Below are the code and all the weights of a small trained network. Each question names an input and a class and asks about switching units off, where a switched-off unit gives its printed mean instead of its output.

import numpy as np


def w(rows, s, z=0):
    codes = np.array(rows[::2]) - 128.0
    scale = np.full(codes.shape[1], s)
    scale[-1] = z or s
    return codes * scale


def f(y):
    return np.maximum(y, 0)


def log_softmax(a):
    a = a - a.max(-1, keepdims=True)
    return a - np.log(np.exp(a).sum(-1, keepdims=True))


def net(x, mask):
    res = np.array(x, float).reshape(1, 4) / 4 @ E
    y = f(res @ A[0][:, :-1].T + A[0][:, -1])
    res = res + np.where(mask, y, B[0][:, -1]) @ B[0][:, :-1]
    return log_softmax(res[-1] @ U[:, :-1].T + U[:, -1])


A, B = {}, {}
E = w([
[122,129,137,101,168,102,168,178,104,123],'x0',
[7,140,94,173,132,162,157,157,118,140],'x1',
[118,91,115,173,196,87,50,106,126,148],'x2',
[117,54,118,146,157,125,179,126,190,124],'x3',
],0.015)
A[0] = w([
[81,109,152,173,132,221,170,108,161,192,138],'neuron 0',
[76,112,60,194,125,185,3,76,93,160,176],'neuron 1',
[186,144,118,80,93,203,113,20,133,147,135],'neuron 2',
[133,102,84,96,135,131,233,209,134,140,133],'neuron 3',
[27,111,41,161,76,201,195,97,139,117,102],'neuron 4',
[90,84,67,173,216,62,78,90,142,179,193],'neuron 5',
[114,210,94,140,49,205,120,198,71,157,110],'neuron 6',
[112,179,95,149,114,182,105,65,80,146,179],'neuron 7',
[144,91,117,146,105,138,109,104,255,109,254],'neuron 8',
[148,159,157,103,86,183,161,160,128,112,162],'neuron 9',
[96,143,129,105,96,125,161,167,49,133,218],'neuron 10',
[161,130,161,97,36,139,103,78,141,145,116],'neuron 11',
],0.0087,0.0035)
B[0] = w([
[201,82,103,233,114,105,175,142,118,59,195],'neuron 0',
[169,112,135,52,112,126,149,249,99,156,237],'neuron 1',
[214,137,94,206,143,77,85,94,112,136,209],'neuron 2',
[105,201,197,39,128,99,101,201,50,236,219],'neuron 3',
[216,158,75,254,179,121,173,21,155,49,235],'neuron 4',
[186,25,35,181,201,77,229,220,123,58,252],'neuron 5',
[39,202,90,109,122,194,167,140,167,143,225],'neuron 6',
[123,115,175,136,165,123,123,220,176,159,185],'neuron 7',
[164,97,123,143,172,89,75,227,93,152,216],'neuron 8',
[130,117,58,150,158,142,109,129,196,107,206],'neuron 9',
[87,137,92,152,75,93,171,155,189,128,207],'neuron 10',
[184,99,78,201,107,82,126,38,162,110,200],'neuron 11',
],0.0081,0.012)
U = w([
[44,41,163,133,105,152,158,12,84,80,2],'0',
[68,186,88,157,131,254,196,83,217,74,81],'1',
[167,54,18,213,185,86,163,118,155,10,177],'2',
[165,129,183,122,124,113,63,80,104,205,57],'3',
[51,129,130,62,149,157,152,222,121,248,203],'4',
],0.009,0.003)

Each question gives the input, the list of numbers given to net, and the class t.
The units are the neurons (one row each of A and B). Each row of codes is followed by its name. A weight is (code - 128) times the scale printed after its matrix; where a second scale follows, it is the last column's (A, B and U).
mask holds one flag per neuron, in row order. A switched-off neuron (its flag False) gives its mean, the last column of its row in B, instead of its output. The means were averaged over made-up inputs and are rounded, as every weight is.
A unit's drop is (log p(t) with every unit on - log p(t) with that unit switched off) / (log p(t) with every unit on - log p(t) with every unit switched off).
The circuit of an input: a set's keep is (log p(t) with only the set's units on - log p(t) with every unit switched off) / (log p(t) with every unit on - log p(t) with every unit switched off). Starting from all 12 units, units are removed one at a time, each time the one whose removal leaves the highest keep (on an exact tie, the one counted first), for as long as the keep stays at least 0.8.
units of the circuit, in order: the units of the circuit, biggest drop first
unit that matters most: the unit with the biggest drop
k most important neurons: the k neurons with the biggest drops, biggest first
drop of u: that unit's drop, to one decimal
input [5,2,-3,5], class 4: unit that matters most -> neuron 3
input [3,0,-7,6], class 4: 2 most important neurons -> [neuron 3; neuron 5]
input [5,-7,-6,0], class 3: units of the circuit, in order -> [neuron 5; neuron 3]
input [3,0,-2,-8], class 1: 2 most important neurons -> [neuron 3; neuron 1]
input [7,-8,1,7], class 4: 2 most important neurons -> [neuron 4; neuron 3]
input [0,-2,3,-7], class 3: 2 most important neurons -> [neuron 5; neuron 4]
input [-7,4,-6,-4], class 1: 2 most important neurons -> [neuron 6; neuron 5]
input [-7,-1,-6,-5], class 1: 3 most important neurons -> [neuron 6; neuron 5; neuron 0]
input [5,4,-2,-4], class 1: 2 most important neurons -> [neuron 1; neuron 8]
input [-8,-8,3,-8], class 3: 3 most important neurons -> [neuron 5; neuron 4; neuron 0]
input [2,1,-3,-1], class 1: 2 most important neurons -> [neuron 1; neuron 8]
input [-6,2,-1,-8], class 4: 4 most important neurons -> [neuron 1; neuron 7; neuron 4; neuron 0]
input [2,-4,1,0], class 3: 4 most important neurons -> [neuron 5; neuron 4; neuron 0; neuron 9]
input [0,7,-3,-4], class 1: units of the circuit, in order -> [neuron 6]
input [4,7,-5,2], class 1: drop of neuron 5 -> 0.3
input [0,-1,-5,-2], class 1: drop of neuron 5 -> 0.2
input [5,-8,3,-7], class 3: drop of neuron 4 -> 0.2
